Below are the code and all the weights of a small trained network. Each question names an input and a target symbol and asks about switching units off, where a switched-off unit gives its printed mean instead of its output.

import numpy as np


def w(rows, s, z=0):
    codes = np.array(rows[::2]) - 128.0
    scale = np.full(codes.shape[1], s)
    scale[-1] = z or s
    return codes * scale


def norm(h):
    return h / np.sqrt((h * h).mean(-1, keepdims=True) + 1e-5)


def f(y):
    return np.maximum(y, 0)


def softmax(a):
    e = np.exp(a - a.max(-1, keepdims=True))
    return e / e.sum(-1, keepdims=True)


def log_softmax(a):
    a = a - a.max(-1, keepdims=True)
    return a - np.log(np.exp(a).sum(-1, keepdims=True))


def net(x, mask):
    ids = ['αγδεζηθμπστφψω'.index(c) for c in x.split()]
    T = len(ids)
    res = E[ids] + P[:T]
    u = 0
    for l in range(3):
        r = norm(res)
        for j in range(2):
            rows = slice(3 * j, 3 * j + 3)
            q, k, v = (r @ M[l][rows].T for M in (Q, K, V))
            z = softmax(np.where(np.tri(T) > 0, q @ k.T / 3**0.5, -1e9)) @ v
            o = O[l][rows]
            res = res + np.where(mask[u + j], z, o[:, -1]) @ o[:, :-1]
        u += 2
        y = f(norm(res) @ A[l][:, :-1].T + A[l][:, -1])
        res = res + np.where(mask[u : u + 4], y, B[l][:, -1]) @ B[l][:, :-1]
        u += 4
    return log_softmax(norm(res)[-1] @ U[:, :-1].T + U[:, -1])


Q, K, V, O, A, B = {}, {}, {}, {}, {}, {}
E = w([
[82,138,140,173,108,137,96,50,44,176],'α',
[126,102,97,140,172,38,106,169,79,136],'γ',
[134,78,11,137,182,118,72,84,172,194],'δ',
[98,162,145,131,185,67,179,148,31,102],'ε',
[159,73,153,108,167,168,104,69,97,99],'ζ',
[99,97,131,57,220,74,138,116,84,115],'η',
[107,129,28,140,131,156,61,103,135,129],'θ',
[106,27,168,109,136,188,133,164,183,149],'μ',
[102,131,52,177,174,104,107,249,146,113],'π',
[117,116,205,5,137,100,103,168,78,120],'σ',
[73,80,131,112,156,84,164,186,102,235],'τ',
[197,172,148,178,190,127,152,161,135,143],'φ',
[85,142,172,197,130,16,134,136,113,148],'ψ',
[134,161,212,92,135,136,114,180,138,150],'ω',
],0.013)
P = w([
[175,120,99,228,188,75,97,126,131,142],'0',
[204,65,70,3,204,178,37,189,116,88],'1',
[160,111,90,102,202,149,57,160,91,147],'2',
[127,112,89,147,140,193,64,128,137,153],'3',
[102,151,79,164,138,146,99,132,83,171],'4',
[132,137,90,145,155,116,105,109,60,167],'5',
],0.0047)
Q[0] = w([
[91,64,150,254,186,92,66,92,49,241],'L0H1',
[136,176,143,136,15,119,217,36,178,100],'L0H1',
[78,92,47,76,114,175,170,183,45,179],'L0H1',
[135,102,96,131,220,123,79,155,19,191],'L0H2',
[87,129,155,177,182,116,113,100,148,182],'L0H2',
[126,215,186,68,120,72,119,216,128,188],'L0H2',
],0.0044)
K[0] = w([
[101,215,164,118,123,174,148,96,159,99],'L0H1',
[168,60,31,146,117,99,74,103,50,64],'L0H1',
[229,128,147,177,155,224,94,88,92,166],'L0H1',
[3,138,153,197,118,193,184,173,191,185],'L0H2',
[131,146,139,127,127,104,218,86,111,133],'L0H2',
[185,179,142,76,97,90,114,77,121,156],'L0H2',
],0.0063)
V[0] = w([
[39,89,120,56,95,68,99,137,132,93],'L0H1',
[77,150,73,125,189,133,142,107,104,94],'L0H1',
[132,162,181,51,148,150,64,227,118,175],'L0H1',
[182,143,134,47,178,111,132,120,98,60],'L0H2',
[195,151,121,138,135,157,3,192,94,28],'L0H2',
[48,77,148,133,157,37,163,169,80,161],'L0H2',
],0.0063)
O[0] = w([
[2,103,96,102,80,130,67,124,121,155,106],'L0H1',
[158,100,95,52,107,93,146,138,130,119,129],'L0H1',
[120,211,146,83,94,188,154,124,139,178,254],'L0H1',
[102,100,143,138,147,127,154,78,87,116,145],'L0H2',
[121,147,43,138,94,116,217,68,150,158,186],'L0H2',
[207,113,171,113,33,155,112,141,155,117,214],'L0H2',
],0.0081,0.0077)
A[0] = w([
[128,150,141,58,199,164,160,3,113,133,45],'L0N1',
[124,149,79,102,224,156,74,81,129,105,195],'L0N2',
[131,161,79,113,180,129,83,68,110,228,128],'L0N3',
[104,75,99,197,150,184,90,199,219,151,254],'L0N4',
],0.0044,0.00077)
B[0] = w([
[153,181,84,129,44,152,204,136,170,121,226],'L0N1',
[57,81,218,164,100,131,76,124,152,158,188],'L0N2',
[76,122,251,73,102,144,202,207,123,41,252],'L0N3',
[163,124,130,2,103,168,122,164,120,85,191],'L0N4',
],0.0072,0.0039)
Q[1] = w([
[20,69,87,144,241,159,190,135,74,119],'L1H1',
[112,109,105,24,87,82,103,205,152,118],'L1H1',
[67,62,112,119,176,93,95,77,102,86],'L1H1',
[30,145,118,222,254,100,24,68,169,86],'L1H2',
[172,114,82,122,87,116,30,118,56,125],'L1H2',
[129,132,148,165,184,165,82,145,61,180],'L1H2',
],0.0046)
K[1] = w([
[186,132,95,111,153,254,145,142,117,121],'L1H1',
[143,225,161,135,157,137,128,62,109,94],'L1H1',
[122,234,66,132,96,171,116,211,93,190],'L1H1',
[134,108,193,75,73,111,59,147,60,176],'L1H2',
[136,141,151,114,120,168,200,111,173,121],'L1H2',
[152,145,147,123,92,97,116,133,140,165],'L1H2',
],0.0063)
V[1] = w([
[119,158,123,133,83,92,108,113,170,189],'L1H1',
[132,171,123,117,108,173,155,254,143,62],'L1H1',
[108,108,149,48,103,121,103,121,66,86],'L1H1',
[135,181,77,113,148,123,89,252,140,129],'L1H2',
[150,180,163,45,133,136,126,113,135,140],'L1H2',
[185,80,170,84,134,175,144,129,119,68],'L1H2',
],0.0068)
O[1] = w([
[135,208,128,64,130,24,173,244,207,62,136],'L1H1',
[152,50,177,255,158,136,73,175,83,47,215],'L1H1',
[78,113,134,54,57,123,178,118,21,115,226],'L1H1',
[96,115,114,110,95,173,171,176,22,58,204],'L1H2',
[70,138,160,127,199,142,244,193,92,119,238],'L1H2',
[88,48,191,154,149,129,190,104,151,115,254],'L1H2',
],0.0069,0.0036)
A[1] = w([
[123,107,75,124,147,139,81,56,111,140,254],'L1N1',
[72,58,166,117,77,187,95,149,253,78,9],'L1N2',
[132,133,235,90,63,85,23,153,135,192,81],'L1N3',
[201,113,103,192,198,222,219,157,144,120,69],'L1N4',
],0.0044,0.00083)
B[1] = w([
[64,196,111,78,252,120,134,36,135,169,147],'L1N1',
[73,184,172,195,134,43,64,225,38,84,198],'L1N2',
[142,144,89,49,152,169,144,110,105,180,191],'L1N3',
[89,141,138,2,224,111,170,96,103,42,253],'L1N4',
],0.0051,0.0035)
Q[2] = w([
[93,87,42,131,70,87,104,135,202,92],'L2H1',
[76,148,244,107,97,215,134,200,60,127],'L2H1',
[161,173,98,153,51,94,74,155,111,139],'L2H1',
[154,174,81,254,195,166,159,98,152,155],'L2H2',
[187,174,160,77,110,166,229,196,44,60],'L2H2',
[63,79,105,65,103,105,26,75,120,80],'L2H2',
],0.0056)
K[2] = w([
[91,173,153,78,161,167,169,139,52,150],'L2H1',
[151,113,106,117,135,104,47,109,135,192],'L2H1',
[118,131,143,96,136,191,145,71,134,121],'L2H1',
[107,45,83,98,136,159,103,127,83,199],'L2H2',
[213,127,110,254,65,88,70,108,133,102],'L2H2',
[128,188,132,101,105,144,176,145,132,147],'L2H2',
],0.007)
V[2] = w([
[143,169,190,114,83,181,121,81,123,242],'L2H1',
[150,86,86,99,140,145,216,87,109,120],'L2H1',
[188,190,72,126,69,153,147,138,162,173],'L2H1',
[55,187,132,3,173,189,175,153,158,103],'L2H2',
[30,132,50,45,103,145,60,131,101,170],'L2H2',
[179,128,76,142,217,232,115,113,108,117],'L2H2',
],0.0063)
O[2] = w([
[147,108,189,59,204,136,154,147,45,199,1],'L2H1',
[138,121,55,158,87,90,159,128,79,153,244],'L2H1',
[254,103,121,101,103,122,140,178,144,137,41],'L2H1',
[162,171,85,169,110,154,171,122,78,137,205],'L2H2',
[159,195,157,145,111,123,63,137,78,93,43],'L2H2',
[173,62,75,106,129,226,117,85,93,118,11],'L2H2',
],0.0083,0.0023)
A[2] = w([
[111,139,160,156,135,253,107,168,51,106,182],'L2N1',
[160,165,140,162,123,128,239,155,106,157,253],'L2N2',
[83,161,174,132,99,102,18,96,96,58,196],'L2N3',
[118,146,160,69,86,105,119,108,166,251,205],'L2N4',
],0.0064,0.0017)
B[2] = w([
[246,136,181,163,115,106,77,41,89,152,220],'L2N1',
[114,108,71,190,238,128,62,164,222,3,255],'L2N2',
[140,159,115,82,216,89,87,103,197,191,188],'L2N3',
[130,140,55,205,156,125,158,124,109,207,190],'L2N4',
],0.0058,0.0074)
U = w([
[46,82,114,101,126,101,194,90,108,164,121],'α',
[124,240,147,144,123,223,205,154,150,161,203],'γ',
[89,67,162,196,127,110,130,109,84,94,64],'δ',
[135,92,49,166,31,168,131,166,125,43,70],'ε',
[183,153,87,129,185,120,124,52,146,246,46],'ζ',
[255,181,70,113,73,75,69,93,141,128,115],'η',
[144,169,127,89,109,51,138,192,227,135,186],'θ',
[58,197,77,128,131,118,62,55,142,83,252],'μ',
[68,125,148,114,190,108,45,127,222,122,69],'π',
[151,61,83,157,156,147,150,45,213,161,169],'σ',
[193,96,168,81,157,166,74,164,68,179,140],'τ',
[94,172,94,92,83,139,202,122,36,162,68],'φ',
[200,143,119,153,227,156,173,121,150,73,109],'ψ',
[129,95,216,160,119,169,87,164,99,112,106],'ω',
],0.0085,0.0029)

Each question gives the input, a string of symbols that net reads in full, and the target symbol t.
The units are the heads (3 rows each of Q, K, V and O) and the neurons (one row each of A and B). Each row of codes is followed by its name. A weight is (code - 128) times the scale printed after its matrix; where a second scale follows, it is the last column's (O, A, B and U).
mask holds one flag per unit, layer by layer, with each layer's heads first. A switched-off unit (its flag False) gives its mean, the last column of its rows in O or B, instead of its output. The means were averaged over made-up inputs and are rounded, as every weight is.
A unit's drop is (log p(t) with every unit on - log p(t) with that unit switched off) / (log p(t) with every unit on - log p(t) with every unit switched off).
The circuit of an input: a set's keep is (log p(t) with only the set's units on - log p(t) with every unit switched off) / (log p(t) with every unit on - log p(t) with every unit switched off). Starting from the 12 units with the biggest drops (on a tie, the unit counted first), units are removed one at a time, each time the one whose removal leaves the highest keep (on an exact tie, the one counted first), for as long as the keep stays at least 0.8.
units of the circuit, in order: the units of the circuit, biggest drop first
top k neurons: the k neurons with the biggest drops, biggest first
k most important neurons of layer l: the k neurons of layer l with the biggest drops, biggest first
drop of u: that unit's drop, to one decimal
input θ γ δ θ γ, target μ: top 2 neurons	[L0N3 L0N4]
input σ ε φ ψ, target θ: units of the circuit, in order	[L1H1 L0N3]
input σ γ ω η φ δ, target ψ: top 2 neurons	[L2N2 L0N3]
input γ γ δ η δ ω, target θ: units of the circuit, in order	[L2H2 L0H2 L0N3]
input π π τ γ μ, target ε: units of the circuit, in order	[L1H2]
input γ θ η ε δ, target θ: units of the circuit, in order	[L2H2 L0N3 L0H2]
input θ η ω μ, target η: units of the circuit, in order	[L1H2 L0H2 L2H2 L2N1]
input δ ω δ, target μ: units of the circuit, in order	[L0H2 L2H1 L0H1]
input η η γ γ, target φ: units of the circuit, in order	[L1H1 L0H2 L0N3]
input ω π μ, target ψ: top 2 neurons	[L2N2 L2N1]
input σ δ η, target φ: units of the circuit, in order	[L2H1 L2H2]
input ε η φ, target α: units of the circuit, in order	[L0H2 L2H2 L1H1 L2H1]
input φ γ γ σ τ, target σ: units of the circuit, in order	[L0H1 L2H2]
input φ δ α η, target σ: units of the circuit, in order	[L2H2 L1H1]
input σ ω ζ δ, target γ: units of the circuit, in order	[L0H1 L0N3]
input γ ω α δ ψ ω, target θ: units of the circuit, in order	[L2H2 L1H1]
input π ω ψ ω γ, target ε: units of the circuit, in order	[L1H2]
input γ ω ω δ ω η, target γ: 2 most important neurons of layer 0	[L0N1 L0N3]
input δ γ ζ, target μ: 3 most important neurons of layer 0	[L0N4 L0N2 L0N3]
input γ δ δ, target π: top 2 neurons	[L0N2 L0N3]
input θ θ γ, target μ: most important neuron of layer 0	[L0N3]
input δ ω η ε, target μ: top 2 neurons	[L0N4 L0N3]
input θ θ π γ δ, target η: 2 most important neurons of layer 0	[L0N2 L0N1]
input γ θ η μ, target θ: 2 most important neurons of layer 0	[L0N2 L0N3]
input δ φ ζ ω δ, target μ: drop of L1N4	0.1
input γ ζ ω μ γ η, target θ: drop of L2N1	0.0
input φ ε μ ω γ, target σ: drop of L2H2	0.7
input τ μ ω, target ω: drop of L2N1	0.2
